Below is a small trained network, with its code and all its weights. Each question gives an input and a class and asks what happens when units are switched off, that is, made to give their printed mean instead of their output.

import numpy as np


def w(rows, s, z=0):
    codes = np.array(rows[::2]) - 128.0
    scale = np.full(codes.shape[1], s)
    scale[-1] = z or s
    return codes * scale


def f(y):
    return np.maximum(y, 0)


def log_softmax(a):
    a = a - a.max(-1, keepdims=True)
    return a - np.log(np.exp(a).sum(-1, keepdims=True))


def net(x, mask):
    res = np.array(x, float).reshape(1, 7) / 4 @ E
    y = f(res @ A[0][:, :-1].T + A[0][:, -1])
    res = res + np.where(mask, y, B[0][:, -1]) @ B[0][:, :-1]
    return log_softmax(res[-1] @ U[:, :-1].T + U[:, -1])


A, B = {}, {}
E = w([
[34,230,145],'x0',
[127,130,128],'x1',
[132,129,131],'x2',
[123,127,127],'x3',
[190,203,1],'x4',
[123,128,124],'x5',
[123,126,125],'x6',
],0.0055)
A[0] = w([
[153,57,152,123],'neuron 1',
[147,154,65,95],'neuron 2',
[138,131,171,74],'neuron 3',
[176,193,60,65],'neuron 4',
[108,147,130,114],'neuron 5',
[200,60,118,65],'neuron 6',
[135,125,141,107],'neuron 7',
[115,110,129,253],'neuron 8',
[106,152,134,110],'neuron 9',
[134,170,115,37],'neuron 10',
[123,125,121,108],'neuron 11',
[82,50,211,93],'neuron 12',
[126,120,136,242],'neuron 13',
[74,189,140,87],'neuron 14',
[105,155,135,109],'neuron 15',
[92,167,134,98],'neuron 16',
[141,55,141,127],'neuron 17',
[65,198,147,83],'neuron 18',
[55,77,254,123],'neuron 19',
[95,79,214,67],'neuron 20',
[219,62,128,63],'neuron 21',
[85,156,171,128],'neuron 22',
[114,174,192,125],'neuron 23',
[129,133,124,85],'neuron 24',
[79,179,141,87],'neuron 25',
[141,20,143,128],'neuron 26',
[52,189,221,128],'neuron 27',
[153,61,121,105],'neuron 28',
],0.0086,0.0047)
B[0] = w([
[79,90,115,181],'neuron 1',
[169,176,149,167],'neuron 2',
[165,127,128,133],'neuron 3',
[195,194,170,180],'neuron 4',
[119,121,148,141],'neuron 5',
[84,114,240,169],'neuron 6',
[138,123,139,130],'neuron 7',
[127,125,12,245],'neuron 8',
[123,114,149,143],'neuron 9',
[125,165,173,132],'neuron 10',
[129,114,135,128],'neuron 11',
[204,189,158,214],'neuron 12',
[135,117,33,234],'neuron 13',
[113,89,194,166],'neuron 14',
[127,107,153,144],'neuron 15',
[131,97,166,152],'neuron 16',
[84,101,108,178],'neuron 17',
[112,75,205,174],'neuron 18',
[227,218,131,254],'neuron 19',
[184,189,180,188],'neuron 20',
[86,109,254,174],'neuron 21',
[77,113,120,174],'neuron 22',
[94,101,113,169],'neuron 23',
[124,135,139,128],'neuron 24',
[123,85,178,160],'neuron 25',
[64,81,91,201],'neuron 26',
[50,67,108,218],'neuron 27',
[96,100,176,165],'neuron 28',
],0.025,0.0051)
U = w([
[255,228,119,76],'0',
[98,84,33,253],'1',
[40,20,145,43],'2',
],0.0042,0.0053)

Each question gives the input, the list of numbers given to net, and the class t.
The units are the neurons (one row each of A and B). Each row of codes is followed by its name. A weight is (code - 128) times the scale printed after its matrix; where a second scale follows, it is the last column's (A, B and U).
mask holds one flag per neuron, in row order. A switched-off neuron (its flag False) gives its mean, the last column of its row in B, instead of its output. The means were averaged over made-up inputs and are rounded, as every weight is.
A unit's drop is (log p(t) with every unit on - log p(t) with that unit switched off) / (log p(t) with every unit on - log p(t) with every unit switched off).
The circuit of an input: a set's keep is (log p(t) with only the set's units on - log p(t) with every unit switched off) / (log p(t) with every unit on - log p(t) with every unit switched off). Starting from the 12 units with the biggest drops (on a tie, the unit counted first), units are removed one at a time, each time the one whose removal leaves the highest keep (on an exact tie, the one counted first), for as long as the keep stays at least 0.8.
circuit, biggest first: the units of the circuit, biggest drop first
unit that matters most: the unit with the biggest drop
k most important neurons: the k neurons with the biggest drops, biggest first
drop of u: that unit's drop, to one decimal
input [0,-5,6,-5,-6,1,3], class 0: 3 most important neurons => neuron 19; neuron 12; neuron 20
input [-7,2,-7,6,6,-6,4], class 2: unit that matters most => neuron 19
input [-5,4,7,5,3,-2,8], class 2: 4 most important neurons => neuron 19; neuron 21; neuron 6; neuron 12
input [-7,-4,-3,-3,-3,5,6], class 2: circuit, biggest first => neuron 21; neuron 6
input [-8,7,-5,-7,7,-3,5], class 2: 2 most important neurons => neuron 19; neuron 21
input [-7,8,-6,-2,-1,6,8], class 2: circuit, biggest first => neuron 21; neuron 19
input [4,-4,8,-2,-5,0,7], class 0: 4 most important neurons => neuron 19; neuron 12; neuron 20; neuron 26
input [-7,-6,8,8,-7,-5,-7], class 0: 4 most important neurons => neuron 19; neuron 12; neuron 20; neuron 27
input [-7,-5,3,6,6,4,-5], class 2: 3 most important neurons => neuron 19; neuron 21; neuron 6
input [-8,1,5,2,-4,-1,-3], class 2: 2 most important neurons => neuron 21; neuron 6
input [6,6,5,1,-7,-5,8], class 0: 4 most important neurons => neuron 19; neuron 12; neuron 20; neuron 26
input [6,-5,6,4,1,-1,-5], class 2: drop of neuron 19 => 0.2
input [0,-8,-5,1,-7,0,8], class 0: drop of neuron 12 => 0.3
input [3,-7,1,-7,-8,-5,0], class 0: drop of neuron 12 => 0.2
